Below are the code and all the weights of a small trained network. Each question names an input and a class and asks about switching units off, where a switched-off unit gives its printed mean instead of its output.

import numpy as np


def w(rows, s, z=0):
    codes = np.array(rows[::2]) - 128.0
    scale = np.full(codes.shape[1], s)
    scale[-1] = z or s
    return codes * scale


def norm(h):
    return h / np.sqrt((h * h).mean(-1, keepdims=True) + 1e-5)


def f(y):
    return y / 2 * (1 + np.tanh(0.7978845608 * (y + 0.044715 * y**3)))


def log_softmax(a):
    a = a - a.max(-1, keepdims=True)
    return a - np.log(np.exp(a).sum(-1, keepdims=True))


def net(x, mask):
    res = np.array(x, float).reshape(1, 6) / 4 @ E
    u = 0
    for l in range(4):
        y = f(norm(res) @ A[l][:, :-1].T + A[l][:, -1])
        res = res + np.where(mask[u : u + 4], y, B[l][:, -1]) @ B[l][:, :-1]
        u += 4
    return log_softmax(norm(res)[-1] @ U[:, :-1].T + U[:, -1])


A, B = {}, {}
E = w([
[126,129,124,126,129,126,133],'x0',
[140,169,119,210,65,119,143],'x1',
[148,131,170,124,114,1,135],'x2',
[63,145,120,87,87,122,140],'x3',
[128,126,129,127,126,127,129],'x4',
[129,131,128,128,131,127,130],'x5',
],0.0072)
A[0] = w([
[200,78,162,195,133,137,91,250],'L0N0',
[123,108,117,43,186,253,117,95],'L0N1',
[44,158,71,126,68,167,131,122],'L0N2',
[93,180,74,237,85,236,123,105],'L0N3',
],0.0051,0.0017)
B[0] = w([
[135,155,60,119,203,165,144,226],'L0N0',
[62,99,64,254,107,27,116,249],'L0N1',
[116,79,191,113,61,137,223,172],'L0N2',
[201,126,155,37,122,165,190,254],'L0N3',
],0.006,0.0039)
A[1] = w([
[96,144,192,16,138,73,104,51],'L1N0',
[187,165,225,157,74,93,107,123],'L1N1',
[2,117,97,37,8,75,146,205],'L1N2',
[196,196,175,112,102,69,189,4],'L1N3',
],0.0049,0.0022)
B[1] = w([
[219,140,113,63,190,156,90,160],'L1N0',
[58,67,81,170,113,224,116,159],'L1N1',
[94,254,201,153,130,157,48,252],'L1N2',
[68,80,113,145,138,144,102,161],'L1N3',
],0.0053,0.0038)
A[2] = w([
[143,58,104,174,132,147,145,128],'L2N0',
[110,192,127,215,85,97,145,76],'L2N1',
[253,80,111,119,194,110,91,2],'L2N2',
[32,110,102,120,155,181,122,105],'L2N3',
],0.0069,0.0041)
B[2] = w([
[199,147,67,78,111,50,85,199],'L2N0',
[49,77,107,156,156,171,72,185],'L2N1',
[2,52,189,122,9,164,169,253],'L2N2',
[72,167,150,210,82,86,81,167],'L2N3',
],0.0057,0.0033)
A[3] = w([
[132,63,23,211,125,102,148,59],'L3N0',
[132,96,180,111,156,69,127,64],'L3N1',
[208,253,157,60,184,179,93,191],'L3N2',
[141,158,206,219,75,82,133,7],'L3N3',
],0.0056,0.0015)
B[3] = w([
[159,106,103,91,217,59,86,253],'L3N0',
[133,84,190,113,92,212,207,149],'L3N1',
[253,180,102,87,170,76,112,185],'L3N2',
[84,142,27,124,190,183,108,149],'L3N3',
],0.0071,0.0033)
U = w([
[143,71,59,158,207,73,81,219],'0',
[23,173,126,183,100,134,61,188],'1',
[111,37,195,86,120,125,174,148],'2',
[160,188,179,56,161,85,79,82],'3',
[247,122,75,125,133,177,174,56],'4',
[120,175,150,96,50,210,197,4],'5',
],0.016,0.0021)

Each question gives the input, the list of numbers given to net, and the class t.
The units are the neurons (one row each of A and B). Each row of codes is followed by its name. A weight is (code - 128) times the scale printed after its matrix; where a second scale follows, it is the last column's (A, B and U).
mask holds one flag per neuron, layer by layer. A switched-off neuron (its flag False) gives its mean, the last column of its row in B, instead of its output. The means were averaged over made-up inputs and are rounded, as every weight is.
A unit's drop is (log p(t) with every unit on - log p(t) with that unit switched off) / (log p(t) with every unit on - log p(t) with every unit switched off).
The circuit of an input: a set's keep is (log p(t) with only the set's units on - log p(t) with every unit switched off) / (log p(t) with every unit on - log p(t) with every unit switched off). Starting from the 12 units with the biggest drops (on a tie, the unit counted first), units are removed one at a time, each time the one whose removal leaves the highest keep (on an exact tie, the one counted first), for as long as the keep stays at least 0.8.
circuit, biggest first: the units of the circuit, biggest drop first
unit that matters most: the unit with the biggest drop
k most important neurons: the k neurons with the biggest drops, biggest first
k most important neurons of layer l: the k neurons of layer l with the biggest drops, biggest first
drop of u: that unit's drop, to one decimal
input [2,5,-2,2,5,6], class 5: unit that matters most : L0N2
input [2,0,-5,-5,-8,5], class 0: 3 most important neurons : L0N1, L3N0, L1N2
input [-5,8,-1,8,-2,-1], class 5: 2 most important neurons : L0N3, L0N1
input [7,-6,0,7,-3,-7], class 1: 3 most important neurons : L0N3, L0N1, L2N3
input [5,-1,5,-5,6,-4], class 2: circuit, biggest first : L0N1, L2N2
input [-6,-4,1,-1,-4,-1], class 2: 2 most important neurons of layer 1 : L1N1, L1N3
input [-3,-8,-4,1,-2,3], class 1: 3 most important neurons : L2N3, L0N0, L3N2
input [5,-1,-8,-6,6,8], class 0: 2 most important neurons : L0N1, L3N0
input [4,-3,1,7,-6,-7], class 3: circuit, biggest first : L1N0, L1N2, L3N2
input [3,2,-5,4,-6,7], class 5: 2 most important neurons of layer 0 : L0N3, L0N2
input [6,-1,-8,0,-6,5], class 0: 3 most important neurons : L0N1, L3N0, L1N2
input [2,-4,-2,3,-4,-1], class 1: circuit, biggest first : L0N1, L1N2
input [-2,7,-5,3,-3,3], class 5: 2 most important neurons : L0N2, L0N3
input [-5,7,2,-2,1,0], class 0: unit that matters most : L1N2
input [3,6,1,-1,-2,-4], class 0: circuit, biggest first : L1N2, L3N0
input [-5,0,2,-8,5,0], class 2: 3 most important neurons : L0N1, L2N2, L2N3
input [-3,1,8,6,0,-6], class 1: 2 most important neurons : L0N3, L1N1
input [-1,0,-2,0,-2,-6], class 0: 3 most important neurons : L0N1, L2N2, L3N0
input [7,-3,7,-7,6,8], class 2: 2 most important neurons : L2N2, L0N1
input [4,1,-2,6,3,-1], class 5: unit that matters most : L0N2
input [6,8,-2,0,5,2], class 4: 2 most important neurons : L2N2, L0N3
input [-6,8,-4,8,0,3], class 5: 2 most important neurons of layer 0 : L0N3, L0N1
input [-7,0,2,-4,3,0], class 2: 3 most important neurons : L0N1, L2N2, L1N2
input [1,6,-4,6,7,5], class 5: drop of L0N3 : 0.4
input [0,4,-1,-3,-2,0], class 4: drop of L1N2 : 0.1
